Below are the code and all the weights of a small trained network. Each question names an input and a class and asks about switching units off, where a switched-off unit gives its printed mean instead of its output.

import numpy as np


def w(rows, s, z=0):
    codes = np.array(rows[::2]) - 128.0
    scale = np.full(codes.shape[1], s)
    scale[-1] = z or s
    return codes * scale


def f(y):
    return y / 2 * (1 + np.tanh(0.7978845608 * (y + 0.044715 * y**3)))


def log_softmax(a):
    a = a - a.max(-1, keepdims=True)
    return a - np.log(np.exp(a).sum(-1, keepdims=True))


def net(x, mask):
    res = np.array(x, float).reshape(1, 3) / 4 @ E
    y = f(res @ A[0][:, :-1].T + A[0][:, -1])
    res = res + np.where(mask, y, B[0][:, -1]) @ B[0][:, :-1]
    return log_softmax(res[-1] @ U[:, :-1].T + U[:, -1])


A, B = {}, {}
E = w([
[2,127,185,132,128,180,137,133,126,127],'x0',
[127,134,90,9,126,162,158,135,228,125],'x1',
[108,126,45,196,130,183,67,107,185,124],'x2',
],0.0079)
A[0] = w([
[12,131,166,113,143,148,139,128,129,119,135],'N0',
[41,131,158,125,112,136,123,112,131,125,99],'N1',
[252,132,92,126,135,111,131,140,125,136,106],'N2',
[244,118,97,123,128,95,130,113,133,123,92],'N3',
[127,128,127,83,115,129,141,131,171,129,91],'N4',
[126,115,135,120,131,135,126,130,131,119,247],'N5',
[23,128,167,123,137,158,143,134,123,130,93],'N6',
[113,129,113,57,114,127,133,121,170,119,98],'N7',
[150,132,191,82,134,92,160,144,89,125,87],'N8',
[155,119,186,60,119,101,146,121,98,129,126],'N9',
[123,126,158,196,134,92,113,119,110,117,96],'N10',
[76,126,12,220,122,187,92,124,213,121,74],'N11',
[132,141,97,30,143,164,147,128,185,128,108],'N12',
[99,120,119,48,132,150,134,140,174,123,121],'N13',
[131,135,175,223,128,133,131,119,49,129,89],'N14',
[21,122,176,124,127,149,134,141,139,130,94],'N15',
[136,124,150,176,120,124,114,130,81,134,94],'N16',
[118,131,223,47,121,119,156,133,86,123,103],'N17',
[217,136,97,126,134,114,123,135,135,115,113],'N18',
[138,129,136,190,135,125,130,153,87,121,140],'N19',
[116,140,137,123,120,125,123,125,134,132,236],'N20',
],0.016,0.013)
B[0] = w([
[140,128,121,120,62,178,114,125,133,126,208],'N0',
[140,130,120,123,86,142,78,133,121,134,170],'N1',
[126,123,108,131,61,170,95,122,112,130,212],'N2',
[125,132,133,117,67,179,75,143,135,125,203],'N3',
[131,100,159,105,136,109,93,118,136,130,159],'N4',
[120,176,79,151,102,93,238,137,118,130,239],'N5',
[136,120,131,117,78,175,84,128,121,119,187],'N6',
[127,102,137,106,132,70,100,132,126,131,179],'N7',
[131,132,123,145,201,156,86,127,133,134,179],'N8',
[133,137,113,150,198,156,99,126,136,125,192],'N9',
[136,108,154,107,127,83,98,130,125,140,172],'N10',
[137,139,122,150,253,164,69,130,128,132,250],'N11',
[131,111,167,121,111,36,120,132,120,129,225],'N12',
[113,102,152,115,123,65,127,121,124,122,200],'N13',
[119,96,147,111,122,47,123,118,133,121,211],'N14',
[114,128,122,123,74,167,78,130,127,128,188],'N15',
[125,104,160,105,135,97,101,137,124,120,165],'N16',
[131,137,118,149,220,155,87,129,128,134,198],'N17',
[111,129,125,118,87,172,99,119,133,121,189],'N18',
[123,132,137,111,126,71,131,131,140,130,186],'N19',
[130,157,87,145,104,107,227,119,138,128,226],'N20',
],0.036,0.013)
U = w([
[131,140,88,128,30,159,93,145,110,120,115],'0',
[119,82,167,100,125,1,131,138,122,127,117],'1',
[152,157,92,189,233,135,98,143,128,142,108],'2',
[129,183,82,167,97,104,252,150,123,131,254],'3',
[156,105,221,128,142,168,178,150,140,119,99],'4',
[130,105,193,124,140,161,167,173,130,159,97],'5',
[150,111,154,123,129,139,167,128,122,126,102],'6',
],0.0093,0.0091)

Each question gives the input, the list of numbers given to net, and the class t.
The units are the neurons (one row each of A and B). Each row of codes is followed by its name. A weight is (code - 128) times the scale printed after its matrix; where a second scale follows, it is the last column's (A, B and U).
mask holds one flag per neuron, in row order. A switched-off neuron (its flag False) gives its mean, the last column of its row in B, instead of its output. The means were averaged over made-up inputs and are rounded, as every weight is.
A unit's drop is (log p(t) with every unit on - log p(t) with that unit switched off) / (log p(t) with every unit on - log p(t) with every unit switched off).
The circuit of an input: a set's keep is (log p(t) with only the set's units on - log p(t) with every unit switched off) / (log p(t) with every unit on - log p(t) with every unit switched off). Starting from the 12 units with the biggest drops (on a tie, the unit counted first), units are removed one at a time, each time the one whose removal leaves the highest keep (on an exact tie, the one counted first), for as long as the keep stays at least 0.8.
units of the circuit, in order: the units of the circuit, biggest drop first
k most important neurons: the k neurons with the biggest drops, biggest first
drop when u is switched off: that unit's drop, to one decimal
input [3,2,5], class 2: units of the circuit, in order -> [N11]
input [-3,1,-4], class 2: 4 most important neurons -> [N9 N8 N0 N17]
input [-7,8,8], class 1: 4 most important neurons -> [N12 N13 N7 N17]
input [-3,5,-6], class 2: 3 most important neurons -> [N9 N17 N8]
input [-8,8,-5], class 0: 4 most important neurons -> [N2 N3 N18 N14]
input [8,-7,-7], class 0: 4 most important neurons -> [N0 N6 N15 N11]
input [-4,0,-4], class 0: 3 most important neurons -> [N11 N2 N3]
input [-8,-7,-6], class 0: 2 most important neurons -> [N2 N3]
input [-7,8,6], class 1: 3 most important neurons -> [N12 N13 N7]
input [-8,5,-8], class 0: 3 most important neurons -> [N2 N3 N11]
input [5,2,-4], class 0: 2 most important neurons -> [N11 N0]
input [-4,-3,-2], class 0: 2 most important neurons -> [N3 N2]
input [8,-2,-8], class 0: 3 most important neurons -> [N0 N15 N6]
input [5,-8,1], class 1: units of the circuit, in order -> [N14]
input [-7,0,8], class 2: drop when N0 is switched off -> 0.6
input [1,-3,7], class 2: drop when N17 is switched off -> 0.0
input [3,-3,3], class 3: drop when N18 is switched off -> 0.1
